Here is a tiny trained network, its code and every weight. The questions are about switching its units off for an input and a target symbol, where a switched-off unit gives its printed mean instead of its output.

import numpy as np


def w(rows, s, z=0):
    codes = np.array(rows[::2]) - 128.0
    scale = np.full(codes.shape[1], s)
    scale[-1] = z or s
    return codes * scale


def norm(h):
    return h / np.sqrt((h * h).mean(-1, keepdims=True) + 1e-5)


def softmax(a):
    e = np.exp(a - a.max(-1, keepdims=True))
    return e / e.sum(-1, keepdims=True)


def log_softmax(a):
    a = a - a.max(-1, keepdims=True)
    return a - np.log(np.exp(a).sum(-1, keepdims=True))


def net(x, mask):
    ids = ['αβζηλμφψω'.index(c) for c in x.split()]
    T = len(ids)
    res = E[ids] + P[:T]
    u = 0
    for l in range(3):
        r = norm(res)
        for j in range(2):
            rows = slice(3 * j, 3 * j + 3)
            q, k, v = (r @ M[l][rows].T for M in (Q, K, V))
            z = softmax(np.where(np.tri(T) > 0, q @ k.T / 3**0.5, -1e9)) @ v
            o = O[l][rows]
            res = res + np.where(mask[u + j], z, o[:, -1]) @ o[:, :-1]
        u += 2
    return log_softmax(norm(res)[-1] @ U[:, :-1].T + U[:, -1])


Q, K, V, O = {}, {}, {}, {}
E = w([
[158,166,150,82,119,80,118],'α',
[146,189,31,153,163,175,151],'β',
[45,182,31,155,107,140,134],'ζ',
[184,145,147,108,104,99,159],'η',
[119,143,114,101,146,21,118],'λ',
[166,154,106,99,78,87,138],'μ',
[133,250,77,184,184,149,141],'φ',
[176,146,147,118,93,120,110],'ψ',
[150,145,105,116,106,71,99],'ω',
],0.011)
P = w([
[55,89,141,169,196,231,123],'0',
[254,166,134,144,149,158,45],'1',
[254,160,135,135,134,133,164],'2',
[209,129,99,155,127,81,184],'3',
[202,134,111,170,106,81,156],'4',
[155,105,113,196,105,65,126],'5',
[168,122,128,209,83,64,118],'6',
[168,126,124,190,81,62,144],'7',
[135,119,122,210,84,51,118],'8',
[120,111,127,217,72,55,81],'9',
[157,130,135,197,76,39,102],'10',
],0.0051)
Q[0] = w([
[190,177,217,147,151,211,79],'0.h1',
[110,167,64,40,155,78,205],'0.h1',
[146,127,86,99,189,231,254],'0.h1',
[93,95,137,89,193,71,79],'0.h2',
[112,105,85,81,134,199,198],'0.h2',
[127,173,66,143,5,185,172],'0.h2',
],0.0056)
K[0] = w([
[206,127,198,110,181,206,91],'0.h1',
[148,130,134,71,125,69,219],'0.h1',
[183,248,108,135,201,166,254],'0.h1',
[91,105,181,68,103,123,130],'0.h2',
[188,78,115,171,187,67,154],'0.h2',
[62,73,85,223,90,173,196],'0.h2',
],0.0055)
V[0] = w([
[142,192,113,152,156,41,181],'0.h1',
[103,119,176,151,198,124,92],'0.h1',
[124,121,66,147,99,107,3],'0.h1',
[128,49,115,140,78,124,165],'0.h2',
[155,98,136,51,123,52,105],'0.h2',
[172,200,109,24,156,240,147],'0.h2',
],0.0051)
O[0] = w([
[197,91,152,170,68,168,81,254],'0.h1',
[67,131,97,118,105,144,164,76],'0.h1',
[193,119,146,88,134,123,253,184],'0.h1',
[108,223,126,128,175,111,95,61],'0.h2',
[173,107,74,187,98,241,160,126],'0.h2',
[152,132,113,108,58,130,125,181],'0.h2',
],0.0055,0.0041)
Q[1] = w([
[188,99,141,198,49,122,75],'1.h1',
[119,195,87,144,180,198,121],'1.h1',
[147,218,81,173,165,120,128],'1.h1',
[119,63,174,73,116,72,121],'1.h2',
[153,129,121,151,89,91,131],'1.h2',
[160,95,143,84,18,7,83],'1.h2',
],0.011)
K[1] = w([
[96,133,171,100,133,143,120],'1.h1',
[178,206,127,172,40,94,130],'1.h1',
[118,151,137,157,89,88,156],'1.h1',
[109,63,170,9,90,106,130],'1.h2',
[108,104,118,100,170,156,129],'1.h2',
[104,101,105,61,124,150,160],'1.h2',
],0.015)
V[1] = w([
[169,98,121,221,105,26,134],'1.h1',
[123,77,75,151,150,210,142],'1.h1',
[174,124,110,76,32,192,142],'1.h1',
[194,225,49,196,177,192,105],'1.h2',
[113,179,101,102,255,125,121],'1.h2',
[88,90,117,143,146,142,94],'1.h2',
],0.0089)
O[1] = w([
[165,154,225,201,40,131,170,92],'1.h1',
[98,97,100,146,81,247,113,117],'1.h1',
[56,188,104,103,40,117,128,226],'1.h1',
[2,156,76,170,213,177,95,255],'1.h2',
[61,187,134,113,206,139,189,106],'1.h2',
[49,126,204,66,14,149,105,91],'1.h2',
],0.0081,0.0037)
Q[2] = w([
[255,40,126,99,152,84,93],'2.h1',
[205,92,77,39,212,82,132],'2.h1',
[111,118,20,181,167,94,177],'2.h1',
[100,139,186,153,194,49,71],'2.h2',
[38,132,204,147,115,137,197],'2.h2',
[178,155,179,150,76,101,79],'2.h2',
],0.0071)
K[2] = w([
[151,57,194,56,182,140,151],'2.h1',
[174,138,171,14,217,192,159],'2.h1',
[31,151,172,158,178,146,177],'2.h1',
[49,152,167,108,219,66,61],'2.h2',
[148,254,98,231,150,162,150],'2.h2',
[98,137,194,159,99,96,119],'2.h2',
],0.0078)
V[2] = w([
[167,142,115,98,215,166,168],'2.h1',
[99,101,170,159,99,124,206],'2.h1',
[73,63,99,186,41,130,146],'2.h1',
[212,92,75,90,92,89,169],'2.h2',
[34,204,139,177,103,81,112],'2.h2',
[166,141,243,42,106,123,1],'2.h2',
],0.0069)
O[2] = w([
[108,109,173,144,14,210,82,129],'2.h1',
[220,142,173,58,149,208,128,18],'2.h1',
[201,139,20,92,195,184,137,87],'2.h1',
[17,189,169,48,221,153,64,252],'2.h2',
[187,107,167,146,86,91,173,117],'2.h2',
[51,1,84,159,167,148,231,157],'2.h2',
],0.0067,0.0018)
U = w([
[139,117,53,77,46,136,104,110],'α',
[35,193,65,142,200,168,153,197],'β',
[171,93,124,164,186,124,2,13],'ζ',
[185,219,143,206,77,72,137,125],'η',
[110,143,158,42,206,63,156,206],'λ',
[163,219,181,70,134,180,72,66],'μ',
[123,45,98,174,162,100,222,128],'φ',
[184,110,172,128,149,212,199,252],'ψ',
[51,103,208,164,58,125,82,36],'ω',
],0.0078,0.0027)

Each question gives the input, a string of symbols that net reads in full, and the target symbol t.
The units are the heads (3 rows each of Q, K, V and O). Each row of codes is followed by its name. A weight is (code - 128) times the scale printed after its matrix; where a second scale follows, it is the last column's (O and U).
mask holds one flag per head, layer by layer. A switched-off head (its flag False) gives its mean, the last column of its rows in O, instead of its output. The means were averaged over made-up inputs and are rounded, as every weight is.
A unit's drop is (log p(t) with every unit on - log p(t) with that unit switched off) / (log p(t) with every unit on - log p(t) with every unit switched off).
The circuit of an input: a set's keep is (log p(t) with only the set's units on - log p(t) with every unit switched off) / (log p(t) with every unit on - log p(t) with every unit switched off). Starting from all 6 units, units are removed one at a time, each time the one whose removal leaves the highest keep (on an exact tie, the one counted first), for as long as the keep stays at least 0.8.
circuit, biggest first: the units of the circuit, biggest drop first
most important unit: the unit with the biggest drop
which heads matter: for each layer, one digit per head in row order, 1 if its drop is at least 0.15 and else 0, layers parted by /
drop when u is switched off: that unit's drop, to one decimal
input ζ μ ψ ζ α ζ α η η ψ, target ω: most important unit : 0.h2
input ζ α α η α ζ α μ α, target ω: circuit, biggest first : 0.h2; 2.h1; 1.h1
input ζ ψ ψ, target ω: circuit, biggest first : 2.h1; 0.h2; 1.h1
input ω μ ψ μ λ μ ψ λ, target μ: circuit, biggest first : 0.h1; 2.h2; 2.h1
input ζ α λ ψ η ψ ζ η, target ω: which heads matter : 01 / 11 / 10
input ω α ψ, target μ: circuit, biggest first : 0.h1; 2.h2; 1.h2; 2.h1
input η λ η α ζ η β ζ β μ β, target η: which heads matter : 00 / 10 / 01
input ψ α η, target λ: circuit, biggest first : 0.h2; 0.h1; 1.h1
input ζ φ ψ ψ ψ λ, target ω: circuit, biggest first : 2.h1; 1.h1; 0.h2; 1.h2
input μ φ β ζ α φ ζ α ζ, target η: which heads matter : 01 / 10 / 01
input α ζ λ λ ζ η, target α: circuit, biggest first : 0.h2; 1.h1; 1.h2; 0.h1
input η φ α ψ α β η η, target φ: which heads matter : 10 / 01 / 01
input ψ ζ ψ φ ζ α α α η ψ λ, target λ: circuit, biggest first : 0.h1; 0.h2; 1.h2; 2.h2
input ψ ω α α η μ, target λ: circuit, biggest first : 0.h1; 1.h2; 2.h2
input φ ψ λ α α φ α ω λ ψ, target ζ: most important unit : 1.h2
input φ ψ η φ μ ζ μ ζ ω η μ, target ζ: circuit, biggest first : 1.h2; 2.h2; 1.h1
input ψ β α ψ β η α, target λ: circuit, biggest first : 0.h2; 0.h1; 1.h2; 2.h2
input φ μ α η ψ, target ζ: circuit, biggest first : 1.h2; 0.h2; 2.h2
input η λ α α ζ η η ω α λ α, target φ: circuit, biggest first : 0.h1; 2.h2; 1.h2; 0.h2
input ζ α ζ, target η: which heads matter : 01 / 00 / 01
input η ψ α λ, target φ: circuit, biggest first : 0.h1; 2.h2; 1.h2
input ω ζ ζ η, target μ: which heads matter : 10 / 00 / 01
input β φ α α μ, target β: circuit, biggest first : 1.h2
input φ α μ η φ λ ψ α ζ ζ η, target ζ: which heads matter : 00 / 01 / 01
input β η ψ α, target β: which heads matter : 00 / 11 / 00
input α η ζ ψ α ω α β η α, target α: which heads matter : 01 / 11 / 00
input η α α μ, target φ: most important unit : 0.h1
input α β α, target α: drop when 1.h1 is switched off : 0.2
input ψ ψ ψ ψ η λ λ ζ ψ ψ λ, target λ: drop when 0.h1 is switched off : 1.0
